Below are the code and all the weights of a small trained network. Each question names an input and a target symbol and asks about switching units off, where a switched-off unit gives its printed mean instead of its output.

import numpy as np


def w(rows, s, z=0):
    codes = np.array(rows[::2]) - 128.0
    scale = np.full(codes.shape[1], s)
    scale[-1] = z or s
    return codes * scale


def f(y):
    return y / 2 * (1 + np.tanh(0.7978845608 * (y + 0.044715 * y**3)))


def softmax(a):
    e = np.exp(a - a.max(-1, keepdims=True))
    return e / e.sum(-1, keepdims=True)


def log_softmax(a):
    a = a - a.max(-1, keepdims=True)
    return a - np.log(np.exp(a).sum(-1, keepdims=True))


def net(x, mask):
    ids = ['αγδθμξπσφψω'.index(c) for c in x.split()]
    T = len(ids)
    res = E[ids] + P[:T]
    u = 0
    for l in range(3):
        r = res
        for j in range(2):
            rows = slice(2 * j, 2 * j + 2)
            q, k, v = (r @ M[l][rows].T for M in (Q, K, V))
            z = softmax(np.where(np.tri(T) > 0, q @ k.T / 2**0.5, -1e9)) @ v
            o = O[l][rows]
            res = res + np.where(mask[u + j], z, o[:, -1]) @ o[:, :-1]
        u += 2
        y = f(res @ A[l][:, :-1].T + A[l][:, -1])
        res = res + np.where(mask[u : u + 4], y, B[l][:, -1]) @ B[l][:, :-1]
        u += 4
    return log_softmax(res[-1] @ U[:, :-1].T + U[:, -1])


Q, K, V, O, A, B = {}, {}, {}, {}, {}, {}
E = w([
[108,183,100,139,107,75,112,56,102,147,129,117],'α',
[46,147,154,86,162,142,122,129,113,134,80,137],'γ',
[134,153,150,141,159,85,134,130,166,166,179,90],'δ',
[112,183,120,210,165,180,70,146,126,92,156,147],'θ',
[120,103,156,145,78,162,81,86,156,125,109,77],'μ',
[172,120,183,134,131,114,81,115,111,108,119,152],'ξ',
[134,89,116,150,210,89,120,52,118,135,164,182],'π',
[181,124,118,59,163,58,137,121,113,140,107,128],'σ',
[96,134,59,87,152,162,7,145,159,135,241,122],'φ',
[125,88,174,117,104,149,137,122,151,80,151,142],'ψ',
[150,132,107,124,136,84,156,105,165,86,172,157],'ω',
],0.015)
P = w([
[84,104,74,109,67,57,128,113,2,108,220,108],'0',
[112,103,114,191,170,107,103,93,150,127,99,172],'1',
[179,170,174,107,130,168,209,212,132,154,118,141],'2',
[70,157,96,88,138,104,142,39,17,17,215,65],'3',
[61,136,124,197,183,93,107,122,144,90,66,163],'4',
[198,205,182,82,154,188,238,169,148,153,111,155],'5',
],0.01)
Q[0] = w([
[83,150,182,203,174,63,126,82,206,73,4,159],'L0H0',
[193,154,150,181,117,174,189,168,161,199,96,152],'L0H0',
[124,102,132,174,151,45,57,74,226,136,45,155],'L0H1',
[63,156,79,112,137,83,71,34,84,75,168,87],'L0H1',
],0.04)
K[0] = w([
[43,223,142,135,229,189,148,158,109,63,73,135],'L0H0',
[198,200,168,62,168,225,151,43,184,138,142,141],'L0H0',
[85,205,74,210,187,255,64,175,170,72,148,162],'L0H1',
[77,97,57,216,72,55,80,197,49,136,138,145],'L0H1',
],0.038)
V[0] = w([
[237,204,108,137,42,64,73,101,100,95,41,149],'L0H0',
[92,105,157,39,196,146,29,149,84,200,91,63],'L0H0',
[160,115,103,90,156,207,9,170,146,124,205,171],'L0H1',
[84,90,187,22,68,65,102,104,221,122,124,153],'L0H1',
],0.014)
O[0] = w([
[123,177,68,120,184,111,92,164,62,132,2,46,40],'L0H0',
[245,234,111,84,69,171,154,36,88,163,158,176,9],'L0H0',
[88,152,186,81,111,55,64,109,143,72,57,83,70],'L0H1',
[88,100,151,99,162,217,142,151,69,137,147,143,170],'L0H1',
],0.0063,0.0015)
A[0] = w([
[132,80,102,252,107,135,113,33,159,162,27,136,2],'L0N0',
[171,131,212,220,127,189,105,152,142,191,92,86,144],'L0N1',
[141,170,135,107,52,229,151,235,234,173,126,79,78],'L0N2',
[209,153,178,64,109,148,161,213,177,162,75,121,50],'L0N3',
],0.013,0.0059)
B[0] = w([
[61,113,66,78,141,213,201,219,186,149,166,149,205],'L0N0',
[194,84,164,84,93,78,113,90,157,62,103,171,239],'L0N1',
[96,219,51,52,184,198,102,76,195,142,31,79,254],'L0N2',
[37,53,255,93,163,117,100,99,98,157,180,57,238],'L0N3',
],0.0075,0.0052)
Q[1] = w([
[228,73,110,125,161,124,147,136,49,181,207,212],'L1H0',
[201,135,81,182,3,127,114,170,95,176,163,189],'L1H0',
[105,53,222,129,86,108,161,142,59,143,170,207],'L1H1',
[77,135,194,137,153,90,109,195,188,98,34,117],'L1H1',
],0.043)
K[1] = w([
[88,106,132,64,252,182,194,138,133,105,67,138],'L1H0',
[30,135,102,83,127,106,121,161,108,104,79,57],'L1H0',
[211,139,150,199,152,82,159,114,51,63,28,106],'L1H1',
[117,112,125,149,234,176,131,163,204,138,101,158],'L1H1',
],0.041)
V[1] = w([
[26,252,212,194,63,153,135,144,145,131,132,74],'L1H0',
[75,166,158,109,168,133,90,104,165,112,169,128],'L1H0',
[145,120,104,146,98,190,138,181,121,97,145,140],'L1H1',
[94,107,128,93,79,106,118,174,137,173,104,175],'L1H1',
],0.0041)
O[1] = w([
[251,207,97,126,67,185,62,54,222,107,218,6,54],'L1H0',
[174,171,72,126,119,120,53,206,90,187,161,32,250],'L1H0',
[160,175,129,194,115,187,147,113,94,117,150,128,51],'L1H1',
[162,201,88,61,155,164,157,124,119,89,77,110,150],'L1H1',
],0.0011,0.002)
A[1] = w([
[217,182,172,155,198,85,215,229,234,166,90,96,121],'L1N0',
[151,50,235,164,123,183,41,149,139,89,2,186,93],'L1N1',
[158,174,98,154,52,170,145,94,118,151,177,229,2],'L1N2',
[242,116,177,188,180,136,175,145,224,251,92,226,77],'L1N3',
],0.0097,0.0071)
B[1] = w([
[125,165,162,109,88,109,131,195,74,88,118,182,224],'L1N0',
[180,160,92,178,120,197,119,125,183,91,195,131,254],'L1N1',
[114,134,160,2,141,59,157,175,126,103,114,47,210],'L1N2',
[82,148,148,171,111,134,53,108,141,161,85,163,193],'L1N3',
],0.009,0.0074)
Q[2] = w([
[108,108,116,159,192,168,148,189,231,159,2,188],'L2H0',
[195,98,149,154,159,110,156,162,72,70,93,71],'L2H0',
[145,128,169,60,150,173,185,212,175,143,75,186],'L2H1',
[65,130,109,81,174,86,180,122,30,149,164,42],'L2H1',
],0.045)
K[2] = w([
[137,161,119,119,185,188,74,98,254,51,59,121],'L2H0',
[116,177,127,116,171,147,149,87,89,194,91,116],'L2H0',
[105,166,140,105,183,253,161,175,138,134,91,141],'L2H1',
[70,82,75,77,64,108,143,165,73,189,140,92],'L2H1',
],0.049)
V[2] = w([
[130,59,158,91,174,154,107,100,80,43,82,194],'L2H0',
[164,173,147,142,161,115,156,177,183,192,145,78],'L2H0',
[146,216,111,174,187,92,143,143,172,187,198,105],'L2H1',
[206,79,78,49,254,39,135,94,173,114,142,224],'L2H1',
],0.012)
O[2] = w([
[80,90,139,143,4,129,94,155,30,142,74,150,251],'L2H0',
[189,91,184,164,132,182,90,136,158,85,142,76,129],'L2H0',
[194,169,147,177,171,95,100,159,181,173,249,88,131],'L2H1',
[245,68,160,228,13,120,89,187,150,151,60,206,238],'L2H1',
],0.0038,0.0032)
A[2] = w([
[144,36,3,236,177,146,188,156,89,89,111,87,2],'L2N0',
[186,86,108,62,114,248,229,134,133,162,134,87,8],'L2N1',
[97,41,91,228,158,190,185,172,133,178,83,144,51],'L2N2',
[184,156,132,95,83,242,212,65,51,198,163,92,18],'L2N3',
],0.012,0.006)
B[2] = w([
[183,59,173,100,37,161,56,183,170,255,96,149,208],'L2N0',
[14,131,101,205,45,55,169,173,72,170,112,73,254],'L2N1',
[116,141,115,64,235,109,152,32,97,58,143,93,207],'L2N2',
[187,83,87,92,248,118,67,116,199,51,134,228,241],'L2N3',
],0.008,0.0086)
U = w([
[53,62,127,121,87,179,191,111,94,108,178,113,166],'α',
[102,93,93,90,178,133,122,88,130,91,152,172,58],'γ',
[130,80,116,92,140,69,183,220,144,39,144,147,57],'δ',
[169,150,94,153,157,101,158,114,32,124,65,76,254],'θ',
[109,2,175,108,171,84,87,161,130,115,114,70,47],'μ',
[131,148,62,83,149,149,90,179,133,194,151,91,109],'ξ',
[169,66,166,114,129,168,185,124,128,99,239,124,228],'π',
[130,147,201,25,91,137,170,87,169,145,122,137,132],'σ',
[109,77,143,215,108,74,121,104,121,133,156,195,146],'φ',
[115,105,107,147,133,48,75,102,201,68,83,47,56],'ψ',
[212,115,71,110,120,185,128,159,121,85,108,167,170],'ω',
],0.0053,0.0058)

Each question gives the input, a string of symbols that net reads in full, and the target symbol t.
The units are the heads (2 rows each of Q, K, V and O) and the neurons (one row each of A and B). Each row of codes is followed by its name. A weight is (code - 128) times the scale printed after its matrix; where a second scale follows, it is the last column's (O, A, B and U).
mask holds one flag per unit, layer by layer, with each layer's heads first. A switched-off unit (its flag False) gives its mean, the last column of its rows in O or B, instead of its output. The means were averaged over made-up inputs and are rounded, as every weight is.
A unit's drop is (log p(t) with every unit on - log p(t) with that unit switched off) / (log p(t) with every unit on - log p(t) with every unit switched off).
The circuit of an input: a set's keep is (log p(t) with only the set's units on - log p(t) with every unit switched off) / (log p(t) with every unit on - log p(t) with every unit switched off). Starting from the 12 units with the biggest drops (on a tie, the unit counted first), units are removed one at a time, each time the one whose removal leaves the highest keep (on an exact tie, the one counted first), for as long as the keep stays at least 0.8.
circuit, biggest first: the units of the circuit, biggest drop first
unit that matters most: the unit with the biggest drop
k most important neurons: the k neurons with the biggest drops, biggest first
top k neurons in layer l: the k neurons of layer l with the biggest drops, biggest first
which heads matter: for each layer, one digit per head in row order, 1 if its drop is at least 0.15 and else 0, layers parted by /
input θ ξ δ π, target ψ: circuit, biggest first : (L0H1)
input π ω μ, target ψ: 2 most important neurons : (L0N2, L2N1)
input π δ ξ α ξ, target ω: circuit, biggest first : (L1N1, L2N1, L0N3)
input ξ ξ δ δ, target θ: top 2 neurons in layer 2 : (L2N3, L2N0)
input ω δ δ φ, target μ: which heads matter : 10 / 00 / 00
input σ ψ δ φ, target ω: which heads matter : 11 / 00 / 01
input ξ α δ σ μ, target α: 2 most important neurons : (L0N0, L2N1)
input ξ σ φ ψ, target θ: circuit, biggest first : (L0H0, L2N3)
input ω ξ φ ψ θ ξ, target π: circuit, biggest first : (L1N1, L0N3, L0N1)
input π ξ μ γ π, target σ: circuit, biggest first : (L0H0, L1N2)
input ω δ δ δ γ θ, target ω: 4 most important neurons : (L0N1, L0N2, L1N1, L2N1)
input μ μ δ ξ ω, target μ: circuit, biggest first : (L0H0, L2N0)
input ω θ δ δ α, target δ: which heads matter : 01 / 00 / 00
input μ μ ω, target δ: which heads matter : 10 / 00 / 00
input σ θ σ μ, target ω: which heads matter : 11 / 00 / 00
input ξ π ψ, target α: most important neuron : (L2N1)
input ψ δ γ μ μ, target σ: 2 most important neurons : (L1N2, L1N3)
input θ μ π δ, target ψ: which heads matter : 01 / 00 / 00
input ω μ ψ φ δ α, target θ: top 2 neurons in layer 2 : (L2N3, L2N0)
input ξ δ θ ξ ξ, target δ: top neuron in layer 1 : (L1N0)
input δ ω ω α, target π: top 2 neurons in layer 0 : (L0N1, L0N2)
input ξ φ δ, target σ: which heads matter : 00 / 00 / 00
input ω δ ω α ξ, target ω: top 2 neurons in layer 1 : (L1N1, L1N3)
input ψ ξ θ γ α, target σ: 2 most important neurons : (L0N0, L1N2)
input γ θ μ, target ψ: 3 most important neurons : (L2N1, L0N2, L1N1)
input ξ δ γ, target γ: top 2 neurons in layer 0 : (L0N3, L0N2)
input ψ ω ξ δ ψ, target π: unit that matters most : L1N1
input ξ ξ δ δ σ, target θ: top 2 neurons in layer 0 : (L0N1, L0N0)
input ω δ δ σ σ, target θ: 2 most important neurons : (L1N1, L2N3)
